Below is a small trained network, with its code and all its weights. Each question gives an input and a target symbol and asks what happens when units are switched off, that is, made to give their printed mean instead of their output.

import numpy as np


def w(rows, s, z=0):
    codes = np.array(rows[::2]) - 128.0
    scale = np.full(codes.shape[1], s)
    scale[-1] = z or s
    return codes * scale


def norm(h):
    return h / np.sqrt((h * h).mean(-1, keepdims=True) + 1e-5)


def f(y):
    return y / 2 * (1 + np.tanh(0.7978845608 * (y + 0.044715 * y**3)))


def softmax(a):
    e = np.exp(a - a.max(-1, keepdims=True))
    return e / e.sum(-1, keepdims=True)


def log_softmax(a):
    a = a - a.max(-1, keepdims=True)
    return a - np.log(np.exp(a).sum(-1, keepdims=True))


def net(x, mask):
    ids = ['αβγδεημπτφψω'.index(c) for c in x.split()]
    T = len(ids)
    res = E[ids] + P[:T]
    u = 0
    for l in range(2):
        q, k, v = (norm(res) @ M[l].T for M in (Q, K, V))
        z = softmax(np.where(np.tri(T) > 0, q @ k.T / 4**0.5, -1e9)) @ v
        res = res + np.where(mask[u], z, O[l][:, -1]) @ O[l][:, :-1]
        u += 1
        y = f(norm(res) @ A[l][:, :-1].T + A[l][:, -1])
        res = res + np.where(mask[u : u + 4], y, B[l][:, -1]) @ B[l][:, :-1]
        u += 4
    return log_softmax(norm(res)[-1] @ U[:, :-1].T + U[:, -1])


Q, K, V, O, A, B = {}, {}, {}, {}, {}, {}
E = w([
[98,71,164,144,245,115,89],'α',
[104,67,164,139,100,96,221],'β',
[64,85,95,46,210,110,155],'γ',
[66,171,163,52,187,218,111],'δ',
[132,129,150,201,15,170,85],'ε',
[43,108,46,5,103,173,161],'η',
[238,86,183,133,127,114,168],'μ',
[178,148,150,173,107,9,120],'π',
[95,145,100,126,255,61,79],'τ',
[25,219,158,115,162,233,111],'φ',
[117,30,175,41,120,120,239],'ψ',
[33,224,162,122,157,227,104],'ω',
],0.016)
P = w([
[178,92,133,24,149,202,9],'0',
[228,43,118,124,209,184,93],'1',
[192,77,130,80,178,153,102],'2',
[201,95,125,57,172,119,101],'3',
[120,77,151,171,156,128,107],'4',
[123,61,172,129,137,84,83],'5',
[111,98,170,121,129,81,91],'6',
[139,106,164,132,169,67,142],'7',
[121,114,184,109,126,40,88],'8',
[129,138,182,124,127,64,93],'9',
[121,88,169,166,171,42,148],'10',
[121,123,198,80,134,64,136],'11',
],0.012)
Q[0] = w([
[114,160,18,47,245,139,6],'L0H1',
[130,126,129,173,2,107,210],'L0H1',
[163,151,209,76,4,40,222],'L0H1',
[119,41,31,64,52,81,80],'L0H1',
],0.0058)
K[0] = w([
[177,149,132,166,103,244,156],'L0H1',
[145,88,116,147,127,68,145],'L0H1',
[90,113,103,99,100,66,103],'L0H1',
[83,89,72,37,109,144,122],'L0H1',
],0.011)
V[0] = w([
[200,253,199,161,70,172,193],'L0H1',
[125,70,186,135,157,252,165],'L0H1',
[93,95,204,92,41,162,98],'L0H1',
[91,160,55,36,118,219,181],'L0H1',
],0.0069)
O[0] = w([
[114,159,161,55,127,134,119,25],'L0H1',
[126,250,118,145,165,90,116,254],'L0H1',
[85,124,116,115,108,140,130,183],'L0H1',
[171,144,116,107,104,89,140,171],'L0H1',
],0.015,0.0056)
A[0] = w([
[124,108,44,60,236,134,5,68],'L0N1',
[168,113,86,168,49,221,156,96],'L0N2',
[60,88,183,121,135,139,254,205],'L0N3',
[78,151,109,62,30,140,103,1],'L0N4',
],0.0072,0.0059)
B[0] = w([
[70,140,103,2,183,165,86,226],'L0N1',
[186,203,157,196,243,46,171,124],'L0N2',
[190,100,155,136,136,76,109,254],'L0N3',
[124,88,75,217,190,109,73,111],'L0N4',
],0.0091,0.0039)
Q[1] = w([
[125,158,88,130,143,111,187],'L1H1',
[76,100,147,152,108,104,114],'L1H1',
[88,133,171,147,250,120,90],'L1H1',
[42,103,83,139,120,194,177],'L1H1',
],0.011)
K[1] = w([
[198,142,103,109,160,135,51],'L1H1',
[253,126,145,171,112,155,197],'L1H1',
[115,211,250,132,242,116,97],'L1H1',
[215,150,52,179,244,136,144],'L1H1',
],0.0071)
V[1] = w([
[192,103,139,146,240,172,163],'L1H1',
[152,95,70,164,86,181,79],'L1H1',
[144,61,94,92,61,86,116],'L1H1',
[252,119,183,66,53,168,105],'L1H1',
],0.014)
O[1] = w([
[167,141,148,63,182,141,35,179],'L1H1',
[163,81,43,87,9,193,171,20],'L1H1',
[138,162,103,185,226,183,206,1],'L1H1',
[234,122,214,157,90,217,144,33],'L1H1',
],0.012,0.0071)
A[1] = w([
[69,153,2,11,165,121,85,116],'L1N1',
[215,52,161,161,192,158,121,239],'L1N2',
[194,97,115,155,102,167,171,3],'L1N3',
[90,118,6,91,136,142,183,129],'L1N4',
],0.011,0.0053)
B[1] = w([
[120,167,137,91,191,121,7,251],'L1N1',
[85,117,101,172,113,99,121,195],'L1N2',
[36,153,112,70,145,195,171,130],'L1N3',
[106,134,219,136,102,87,127,143],'L1N4',
],0.012,0.013)
U = w([
[107,119,88,70,172,174,46,209],'α',
[4,187,135,130,165,96,153,141],'β',
[193,136,11,153,144,90,131,35],'γ',
[185,131,168,141,82,97,126,49],'δ',
[106,92,119,102,2,130,157,176],'ε',
[106,161,68,157,142,159,206,145],'η',
[230,106,223,135,109,159,96,74],'μ',
[115,42,121,114,144,230,127,127],'π',
[187,52,36,141,139,130,65,3],'τ',
[166,129,186,128,42,76,129,50],'φ',
[180,182,203,203,215,152,169,36],'ψ',
[163,117,191,130,42,81,129,56],'ω',
],0.0099,0.0071)

Each question gives the input, a string of symbols that net reads in full, and the target symbol t.
The units are the heads (4 rows each of Q, K, V and O) and the neurons (one row each of A and B). Each row of codes is followed by its name. A weight is (code - 128) times the scale printed after its matrix; where a second scale follows, it is the last column's (O, A, B and U).
mask holds one flag per unit, layer by layer, with each layer's heads first. A switched-off unit (its flag False) gives its mean, the last column of its rows in O or B, instead of its output. The means were averaged over made-up inputs and are rounded, as every weight is.
A unit's drop is (log p(t) with every unit on - log p(t) with that unit switched off) / (log p(t) with every unit on - log p(t) with every unit switched off).
The circuit of an input: a set's keep is (log p(t) with only the set's units on - log p(t) with every unit switched off) / (log p(t) with every unit on - log p(t) with every unit switched off). Starting from all 10 units, units are removed one at a time, each time the one whose removal leaves the highest keep (on an exact tie, the one counted first), for as long as the keep stays at least 0.8.
circuit, biggest first: the units of the circuit, biggest drop first
unit that matters most: the unit with the biggest drop
top k neurons: the k neurons with the biggest drops, biggest first
top k neurons in layer l: the k neurons of layer l with the biggest drops, biggest first
input γ γ ψ β, target γ: unit that matters most => L0H1
input ψ μ ψ, target ψ: circuit, biggest first => L1H1, L0H1
input β τ ψ, target β: circuit, biggest first => L0H1, L1H1, L0N3
input δ φ φ δ μ ε μ ε, target μ: circuit, biggest first => L1H1, L0H1, L1N1
input β π δ π, target β: circuit, biggest first => L0H1, L1H1, L0N2
input γ τ ε, target γ: top 3 neurons => L0N2, L0N1, L1N1
input ε ε π π, target ε: circuit, biggest first => L1H1, L1N3
input β π ε, target β: top 3 neurons in layer 0 => L0N2, L0N1, L0N4
input ψ ε ω α η η, target β: circuit, biggest first => L0H1, L1H1, L1N4
input τ ε μ, target τ: top 4 neurons => L0N1, L1N1, L1N2, L0N2
input β ω ε, target β: top 2 neurons in layer 0 => L0N2, L0N3
input ε γ ω β, target ε: top 2 neurons => L1N1, L1N3
input ε δ α β, target ε: circuit, biggest first => L1H1, L0N3, L1N3
input η η β, target η: circuit, biggest first => L1H1, L0H1
input τ φ ω β ε ε ε, target ε: circuit, biggest first => L1H1
input ψ μ α ε, target ψ: top 2 neurons => L0N2, L1N1
input ε η ε, target ε: circuit, biggest first => L1H1, L1N1
input γ φ β, target γ: top 2 neurons in layer 1 => L1N1, L1N4
input η μ β, target η: top 2 neurons => L1N3, L1N1
input τ τ ε ε, target τ: top 3 neurons => L0N2, L0N1, L1N1
